[141 142 127 138 151] | 141, 151
[153 148 128 103] | 153, 103
[141  99 119 132 133 134] | 141, 134
[127 133 153 126 121] | 127, 121
[132 134 149 123 118] | 132, 118
[129 123 125 125 130 125 102] | 129, 102
---
[[139 121 124 107 103 148 113]
 [150 112 132 129 129 144 136]
 [149 111 128 130 128 148 130]] result: 129

[[113 106 139 127 115 147]
 [126 127 140 149 143 134]] result: 149

[[145 106 146 150 113 106]
 [148 152 152 145 113 145]
 [105 110 104 106 149 150]] result: 145

[[133 131 143 141 156]
 [120 149 134 157 153]] result: 134

[[104 131 110 149]
 [112 107 120 142]
 [132 108 151 114]] result: 107

[[142 118 127 123 149]
 [113 112 129 125 129]
 [123 133 138 144 154]] result: 129

[[119 116 131 157 131 107]
 [114 122 114 154 134 109]] result: 154
---
[[124 135 109 107 115 106]
 [131 113 129 119 137 133]
 [118 155 143 122 106 135]] 118

[[106 133 119 107 144 120 153]
 [118 142 135 127 151 128 148]
 [130 126 122 113 139 122 148]] 130

[[140 103 127 113 130 133]
 [121 141 114 128 121 125]
 [115 110 148 126 128 112]] 115

[[140 138 128 136]
 [152 139 142 145]
 [141 140 128 131]] 141

[[137 127 104 133]
 [130 126 133 129]
 [107 151 139 144]] 107

[[139 126 113 122 106 107]
 [133 115 121 112 119 118]
 [134 127 135 132 142 143]] 134

[[130 126 125  98]
 [131 127 114 101]
 [126 119 123 125]] 126
---
[[128 137 109 126 127 135]
 [132 118 128 130 155 104]] ==> 155, 104

[[110 137 135 112 107]
 [132 124 130 127 131]
 [117 115 122 130 112]] ==> 137, 107

[[113 107 141 135 122 138 104]
 [117 125 124 138 115 142 123]] ==> 142, 104

[150 118 102 125 132 118] ==> 150, 102

[135 101 146 143 142 136 138] ==> 146, 101

[156 122 151 113] ==> 156, 113
---
[[120 133 132 126]
 [122 105 122 110]] out 126

[113 117 129 140 106] out 117

[109 151 111 158] out 111

[136  98 114 139] out 114

[137 122 125 116 104] out 122

[144 132 139 151 129 148] out 144

[121 128 157 109 102 148 150] out 148

[127 100 132 129 140 150 124] out 132
---
[136 122 116 133 155 109 136] ==> 136
[111 126 148 127 137 149 146] ==> 146
[106 140 145 146 130 121 122] ==> 122
[113 101 120 106 101] ==> 101
[125 151 122 148 116 123] ==> 123
[132 155 120 136 116] ==> 116
[115 102 113 116] ==> 116
[156  99 139 135] ==> 135
[150 124 100 125 125 110 117] ==> 117
[115 137 121 143 132 101] ==> 101
---
Q: [137, 122, 142, 110, 150, 121, 132]
A: 132
Q: [108, 125, 145, 112, 150]
A: 125
Q: [117, 122, 119, 153, 126, 107, 116]
A: 119
Q: [154, 100, 138, 131, 143]
A: 138
Q: [121, 152, 117, 132, 149]
A: 132
Q: [124, 101, 128, 110, 127, 131, 125]
A: 125
---
[[111 143 143 125 107 131]
 [130 134 150 157 111 123]
 [145 114 136 121 146 128]] => 114

[[109 129 148 153]
 [149 153 140 104]
 [137 136 135 117]] => 136

[[119 112 114 116 125 119 120]
 [101 104 104 108 125 106 102]
 [129 132 126 128 134 134 129]] => 132

[[135 150 128 128 109 139 128]
 [122 112 113 146 139 125 120]
 [133 128 149 128 122 133 135]] => 128

[[137 144 141 105]
 [157 103 150 140]
 [122 126 103 151]] => 126

[[111 120 122 117 126 145 112]
 [141 144 122 122 140 121 136]
 [126 125 141 144 124 130 151]] => 125

[[132 129 128 133 130]
 [129 141 142 128 136]
 [128 157 152 130 134]] => 157
---
150,109,132,124,123,145
107,119,121,139,103,113
152,141,156,116,126,140
ans = 156

144,99,122,133,120 ans = 99

112,98,110,124,124 ans = 98

126,121,105,105,107,121,149
111,113,147,149,150,120,110
ans = 149

131,111,128,136
127,115,125,139
128,104,132,135
ans = 128

109,132,128,118,106
132,129,116,127,133
ans = 129

155,118,122,113,119 ans = 118

114,102,151,119,99,116 ans = 151
---
[[123 148 115 106]
 [130 156 116 117]] yields 156

[[134 131 116 121 127 133]
 [140 131 104 121 121 133]
 [138 135 109 124 121 134]] yields 131

[[141 118 135 127 148 110 143]
 [121 115 123 127 141 157 133]] yields 115

[[117 129 103 113 138 145 128]
 [144 128 142 141 117 104 143]] yields 128

[[148 154 145 154]
 [107 101 111 119]
 [142 152 125 107]] yields 101

[[101 128 123 116 105]
 [155 147 118 136 106]
 [102 143 132 115 140]] yields 147

[[105 144 100 101 144 105 155]
 [144 142 132 115 148 128 114]] yields 142
---
[102 151 157 140] --> 102
[132 104 122 116 110] --> 132
[110 104 118 150 137] --> 110
[104 131 120 121 118] --> 104
[148 142 115 156] --> 148
[112 142 149 132 143 101] --> 112
[129 145 158 126] --> 129
---
[130 111 149 140] -> 149, 111

[[152 136 135 135]
 [101 107 154 144]
 [143 146 130 143]] -> 154, 101

[105 130 146 114 119] -> 146, 105

[[107 141 144 132 135]
 [127 121 112 149 140]
 [132 119 123 141 130]] -> 149, 107

[110 124 101 135 113 129] -> 135, 101

[133 114 102 144] -> 144, 102

[ 99 131 139 135] -> 139, 99

[100 144 132 128 140 150] -> 150, 100
---
Q:
[[100 128 127 141 148 105]
 [115 112 155 134 152 110]]
A: 127

Q:
[[145 124 149 102 129 109 124]
 [134 130 102 115 133 115 116]
 [112 125 126 123 114 134 139]]
A: 102

Q:
[[127 102 125 125]
 [136 118 110 132]
 [136 130 130 135]]
A: 110

Q:
[[114 121 138 122 152]
 [134 120 150 112 149]]
A: 138

Q:
[[138 139 119 149 136]
 [126 116 126 151 127]
 [143 123 126 145 136]]
A: 126

Q:
[[120 107 133 119]
 [135 137 112 146]
 [125 121 104 113]]
A: 112

Q:
[[134 152 126 121 121 126 141]
 [126 112 143 123 131 124 111]]
A: 126

Q:
[[130 113 149 115 117 118]
 [119 106 141 148 149 143]]
A: 149

Q:
[[155 146 130 131 131]
 [128 129 128 129 127]
 [128 128 128 129 127]]
A: 128

Q:
[[139 139 135 131 153 130]
 [130 136 128 141 144 123]
 [134 133 134 140 143 124]]
A: 128
---
[[115 150 105 140 151 119 120]
 [130 136 118 129 135 122 123]
 [128 114 137 121 115 125 123]] --> 151

[142 123 106 116 133 127] --> 116

[145 109 144 100 140 113 153] --> 140

[147 131 111 122 140 128 102] --> 140

[[132 151 100 141]
 [126 110 131 112]
 [137 140 102 123]] --> 151

[[ 99 146 132 143 147 135]
 [141 111 124 132 145 118]] --> 143

[124 104 109 130 126 140] --> 130

[[151 135 113 129 130]
 [121 110 123 137 124]] --> 113

[145 157 100  98 136] --> 100
---
[[139 118 117 137 136 141]
 [125 118 119 104 133 115]] gives 125

[[104 149 134 145]
 [108 136 121 126]
 [154 119 140 134]] gives 108

[[133 133 140 155]
 [134 130 135 137]] gives 134

[[114 117 114 135 117 116 143]
 [144 152 119 138 137 148 112]] gives 144

[[118 117 120 128 117 122 118]
 [152 151 146 126 137 146 145]
 [128 125 124 156 113 132 125]] gives 152

[[114 148 135 145]
 [106 126 109 124]
 [114 148 144 131]] gives 106
